Below is a small trained network, with its code and all its weights. Each question gives an input and a class and asks what happens when units are switched off, that is, made to give their printed mean instead of their output.

import numpy as np


def w(rows, s, z=0):
    codes = np.array(rows[::2]) - 128.0
    scale = np.full(codes.shape[1], s)
    scale[-1] = z or s
    return codes * scale


def f(y):
    return y / 2 * (1 + np.tanh(0.7978845608 * (y + 0.044715 * y**3)))


def log_softmax(a):
    a = a - a.max(-1, keepdims=True)
    return a - np.log(np.exp(a).sum(-1, keepdims=True))


def net(x, mask):
    res = np.array(x, float).reshape(1, 7) / 4 @ E
    y = f(res @ A[0][:, :-1].T + A[0][:, -1])
    res = res + np.where(mask, y, B[0][:, -1]) @ B[0][:, :-1]
    return log_softmax(res[-1] @ U[:, :-1].T + U[:, -1])


A, B = {}, {}
E = w([
[245,46,178,175],'x0',
[188,73,46,1],'x1',
[129,130,127,128],'x2',
[43,8,54,190],'x3',
[129,127,130,131],'x4',
[129,130,127,128],'x5',
[196,186,13,197],'x6',
],0.0037)
A[0] = w([
[184,84,155,151,104],'N1',
[164,88,72,27,118],'N2',
[124,121,122,133,78],'N3',
[74,73,224,68,109],'N4',
[166,183,156,96,106],'N5',
[133,136,135,133,253],'N6',
[89,168,189,230,112],'N7',
[255,37,194,194,116],'N8',
[91,162,181,218,105],'N9',
[2,229,69,69,113],'N10',
[65,38,69,179,110],'N11',
[129,128,118,134,62],'N12',
[73,70,225,68,134],'N13',
[120,106,169,115,106],'N14',
[89,87,197,85,106],'N15',
[194,234,182,80,126],'N16',
[165,83,66,16,124],'N17',
[30,200,83,89,114],'N18',
[166,86,67,20,114],'N19',
[72,52,77,170,115],'N20',
[124,117,121,136,65],'N21',
[90,166,186,223,114],'N22',
[181,186,35,196,124],'N23',
[67,42,72,178,108],'N24',
[165,178,156,98,105],'N25',
[191,223,177,78,113],'N26',
[165,149,83,162,111],'N27',
[99,158,170,199,106],'N28',
[128,127,126,129,67],'N29',
[185,187,21,205,123],'N30',
[138,140,112,139,119],'N31',
],0.0074,0.0059)
B[0] = w([
[176,121,129,126,131],'N1',
[117,177,112,196,164],'N2',
[144,149,154,125,103],'N3',
[110,173,118,48,163],'N4',
[121,117,175,138,133],'N5',
[72,57,60,138,255],'N6',
[123,182,102,192,167],'N7',
[248,85,105,116,195],'N8',
[131,182,115,182,154],'N9',
[255,88,114,122,186],'N10',
[103,94,220,148,157],'N11',
[149,159,158,120,98],'N12',
[96,149,94,52,181],'N13',
[136,143,129,101,123],'N14',
[120,163,125,74,142],'N15',
[85,73,206,154,177],'N16',
[110,180,102,206,176],'N17',
[207,99,119,121,160],'N18',
[118,189,112,201,167],'N19',
[105,98,196,139,151],'N20',
[146,149,157,127,99],'N21',
[125,179,106,188,164],'N22',
[97,158,120,44,157],'N23',
[107,99,217,145,154],'N24',
[122,120,174,133,130],'N25',
[99,90,212,151,163],'N26',
[130,147,126,87,126],'N27',
[129,169,123,170,141],'N28',
[143,148,147,125,99],'N29',
[95,166,119,31,163],'N30',
[125,134,132,116,122],'N31',
],0.032,0.0045)
U = w([
[82,92,253,154,107],'0',
[115,239,83,217,91],'1',
[103,102,91,119,253],'2',
[243,105,112,103,74],'3',
[78,193,116,15,76],'4',
],0.0062,0.0045)

Each question gives the input, the list of numbers given to net, and the class t.
The units are the neurons (one row each of A and B). Each row of codes is followed by its name. A weight is (code - 128) times the scale printed after its matrix; where a second scale follows, it is the last column's (A, B and U).
mask holds one flag per neuron, in row order. A switched-off neuron (its flag False) gives its mean, the last column of its row in B, instead of its output. The means were averaged over made-up inputs and are rounded, as every weight is.
A unit's drop is (log p(t) with every unit on - log p(t) with that unit switched off) / (log p(t) with every unit on - log p(t) with every unit switched off).
The circuit of an input: a set's keep is (log p(t) with only the set's units on - log p(t) with every unit switched off) / (log p(t) with every unit on - log p(t) with every unit switched off). Starting from the 12 units with the biggest drops (on a tie, the unit counted first), units are removed one at a time, each time the one whose removal leaves the highest keep (on an exact tie, the one counted first), for as long as the keep stays at least 0.8.
units of the circuit, in order: the units of the circuit, biggest drop first
unit that matters most: the unit with the biggest drop
k most important neurons: the k neurons with the biggest drops, biggest first
drop when u is switched off: that unit's drop, to one decimal
input [-4,-6,8,2,-6,0,-6], class 1: 4 most important neurons => N7, N22, N9, N30
input [8,2,8,-8,-6,2,8], class 0: units of the circuit, in order => N16
input [-8,4,5,-6,1,-4,7], class 3: 2 most important neurons => N10, N18
input [-1,-8,1,1,1,3,-7], class 1: 2 most important neurons => N7, N22
input [4,6,4,1,2,3,-6], class 1: units of the circuit, in order => N17, N19
input [-7,2,-6,4,-4,-8,5], class 3: 2 most important neurons => N10, N18
input [3,5,-6,1,2,-8,3], class 1: units of the circuit, in order => N17, N19
input [3,2,1,0,3,4,7], class 4: units of the circuit, in order => N30, N23
input [0,5,7,7,-5,3,-6], class 0: 3 most important neurons => N11, N24, N20
input [-7,0,1,7,-4,7,-4], class 0: 4 most important neurons => N11, N24, N20, N8
input [-2,-8,-5,-8,2,-6,7], class 0: 2 most important neurons => N16, N26
input [6,-1,-5,8,5,1,-4], class 0: 2 most important neurons => N11, N24
input [-2,-2,1,-2,-5,-2,7], class 4: 2 most important neurons => N30, N23
input [7,7,-8,1,7,3,8], class 4: unit that matters most => N30
input [-6,5,-4,7,-3,-4,8], class 4: 3 most important neurons => N30, N23, N16
input [-7,2,8,-7,5,-2,-6], class 0: 3 most important neurons => N16, N26, N8
input [-3,5,8,-8,0,4,-8], class 0: 2 most important neurons => N16, N26
input [-6,2,-7,6,2,0,-1], class 0: 4 most important neurons => N11, N24, N8, N20
input [-6,4,5,4,-1,4,6], class 3: 3 most important neurons => N10, N18, N13
input [8,-6,-5,1,-7,-5,-1], class 3: 2 most important neurons => N8, N17
input [8,4,2,5,1,4,-6], class 3: units of the circuit, in order => N8
input [8,-5,0,-3,4,-7,-1], class 3: drop when N25 is switched off => 0.0
input [0,3,7,-8,-3,5,8], class 0: drop when N13 is switched off => 0.1
input [2,8,-4,-7,3,4,1], class 1: drop when N11 is switched off => 0.3
input [2,2,1,-4,-5,-1,6], class 4: drop when N23 is switched off => 0.4
